Below are the code and all the weights of a small trained network. Each question names an input and a class and asks about switching units off, where a switched-off unit gives its printed mean instead of its output.

import numpy as np


def w(rows, s, z=0):
    codes = np.array(rows[::2]) - 128.0
    scale = np.full(codes.shape[1], s)
    scale[-1] = z or s
    return codes * scale


def norm(h):
    return h / np.sqrt((h * h).mean(-1, keepdims=True) + 1e-5)


def f(y):
    return np.maximum(y, 0)


def log_softmax(a):
    a = a - a.max(-1, keepdims=True)
    return a - np.log(np.exp(a).sum(-1, keepdims=True))


def net(x, mask):
    res = np.array(x, float).reshape(1, 3) / 4 @ E
    u = 0
    for l in range(4):
        y = f(norm(res) @ A[l][:, :-1].T + A[l][:, -1])
        res = res + np.where(mask[u : u + 4], y, B[l][:, -1]) @ B[l][:, :-1]
        u += 4
    return log_softmax(norm(res)[-1] @ U[:, :-1].T + U[:, -1])


A, B = {}, {}
E = w([
[128,155,65,180,110,125,191,82],'x0',
[152,162,71,129,93,223,80,162],'x1',
[162,3,56,96,145,142,131,156],'x2',
],0.0048)
A[0] = w([
[111,125,164,117,144,118,128,109,2],'L0N1',
[144,92,34,117,117,243,89,183,26],'L0N2',
[101,176,195,91,118,170,56,219,45],'L0N3',
[154,217,130,132,25,253,68,128,98],'L0N4',
],0.0037)
B[0] = w([
[90,134,126,107,106,112,132,130,128],'L0N1',
[177,82,172,123,2,17,107,106,219],'L0N2',
[149,151,136,172,165,135,5,56,194],'L0N3',
[114,155,126,165,240,155,133,175,255],'L0N4',
],0.0049,0.0032)
A[1] = w([
[121,59,195,27,146,87,66,206,100],'L1N1',
[113,133,116,98,124,148,132,110,9],'L1N2',
[53,188,252,146,154,66,138,41,22],'L1N3',
[162,11,82,105,207,109,168,122,80],'L1N4',
],0.0044,0.0013)
B[1] = w([
[91,188,222,114,125,137,216,176,237],'L1N1',
[138,132,117,143,122,126,92,159,128],'L1N2',
[218,2,59,94,37,185,89,176,253],'L1N3',
[54,240,175,144,216,151,131,90,245],'L1N4',
],0.0047,0.0041)
A[2] = w([
[59,130,77,165,181,78,176,2,19],'L2N1',
[168,81,17,147,31,120,160,97,2],'L2N2',
[184,77,173,50,40,119,84,190,15],'L2N3',
[120,210,126,141,147,105,102,135,91],'L2N4',
],0.005,0.0028)
B[2] = w([
[172,78,15,71,140,125,39,94,214],'L2N1',
[175,180,234,254,86,45,171,77,223],'L2N2',
[118,52,5,70,45,144,104,145,252],'L2N3',
[76,118,112,107,173,119,127,89,168],'L2N4',
],0.0057,0.0038)
A[3] = w([
[153,92,100,170,80,114,211,36,82],'L3N1',
[92,227,3,181,127,142,194,109,5],'L3N2',
[67,209,44,156,99,184,195,129,3],'L3N3',
[175,177,36,218,64,131,163,141,101],'L3N4',
],0.0047,0.0022)
B[3] = w([
[132,216,113,170,147,183,96,120,229],'L3N1',
[70,3,166,14,121,100,153,162,192],'L3N2',
[75,80,169,118,140,83,219,125,160],'L3N3',
[117,148,201,116,171,92,199,148,254],'L3N4',
],0.006,0.0035)
U = w([
[148,49,108,69,37,145,97,173,161],'0',
[39,132,187,96,193,125,198,152,149],'1',
[177,159,136,213,80,89,181,99,217],'2',
[134,102,8,113,189,108,131,57,4],'3',
[106,189,135,158,169,194,47,144,50],'4',
],0.014,0.0019)

Each question gives the input, the list of numbers given to net, and the class t.
The units are the neurons (one row each of A and B). Each row of codes is followed by its name. A weight is (code - 128) times the scale printed after its matrix; where a second scale follows, it is the last column's (A, B and U).
mask holds one flag per neuron, layer by layer. A switched-off neuron (its flag False) gives its mean, the last column of its row in B, instead of its output. The means were averaged over made-up inputs and are rounded, as every weight is.
A unit's drop is (log p(t) with every unit on - log p(t) with that unit switched off) / (log p(t) with every unit on - log p(t) with every unit switched off).
The circuit of an input: a set's keep is (log p(t) with only the set's units on - log p(t) with every unit switched off) / (log p(t) with every unit on - log p(t) with every unit switched off). Starting from the 12 units with the biggest drops (on a tie, the unit counted first), units are removed one at a time, each time the one whose removal leaves the highest keep (on an exact tie, the one counted first), for as long as the keep stays at least 0.8.
circuit, biggest first: the units of the circuit, biggest drop first
top k neurons: the k neurons with the biggest drops, biggest first
k most important neurons of layer l: the k neurons of layer l with the biggest drops, biggest first
drop of u: that unit's drop, to one decimal
input [5,7,0], class 1: top 2 neurons -> (L0N4, L1N3)
input [-3,5,0], class 4: circuit, biggest first -> (L0N4)
input [1,-7,0], class 2: top 3 neurons -> (L1N3, L1N1, L2N1)
input [4,1,4], class 2: top 3 neurons -> (L0N2, L0N4, L2N2)
input [8,6,7], class 2: top 2 neurons -> (L2N2, L0N2)
input [2,5,7], class 2: circuit, biggest first -> (L0N2, L2N2)
input [3,-7,0], class 2: top 2 neurons -> (L1N3, L0N4)
input [0,-3,6], class 1: top 2 neurons -> (L1N1, L2N3)
input [-8,0,-3], class 0: top 2 neurons -> (L1N4, L1N3)
input [0,-4,6], class 1: top 3 neurons -> (L1N1, L2N3, L0N3)
input [0,-4,-1], class 0: top 2 neurons -> (L1N3, L2N3)
input [6,-6,1], class 3: top 4 neurons -> (L2N1, L0N2, L1N4, L0N3)
input [-8,-2,7], class 1: 3 most important neurons of layer 1 -> (L1N4, L1N3, L1N1)
input [-6,-7,-7], class 0: most important neuron of layer 1 -> (L1N3)
input [-2,-8,-7], class 0: drop of L1N3 -> 0.9
input [-7,-2,-2], class 0: drop of L1N3 -> 0.1
input [8,-8,1], class 3: drop of L0N2 -> 0.6
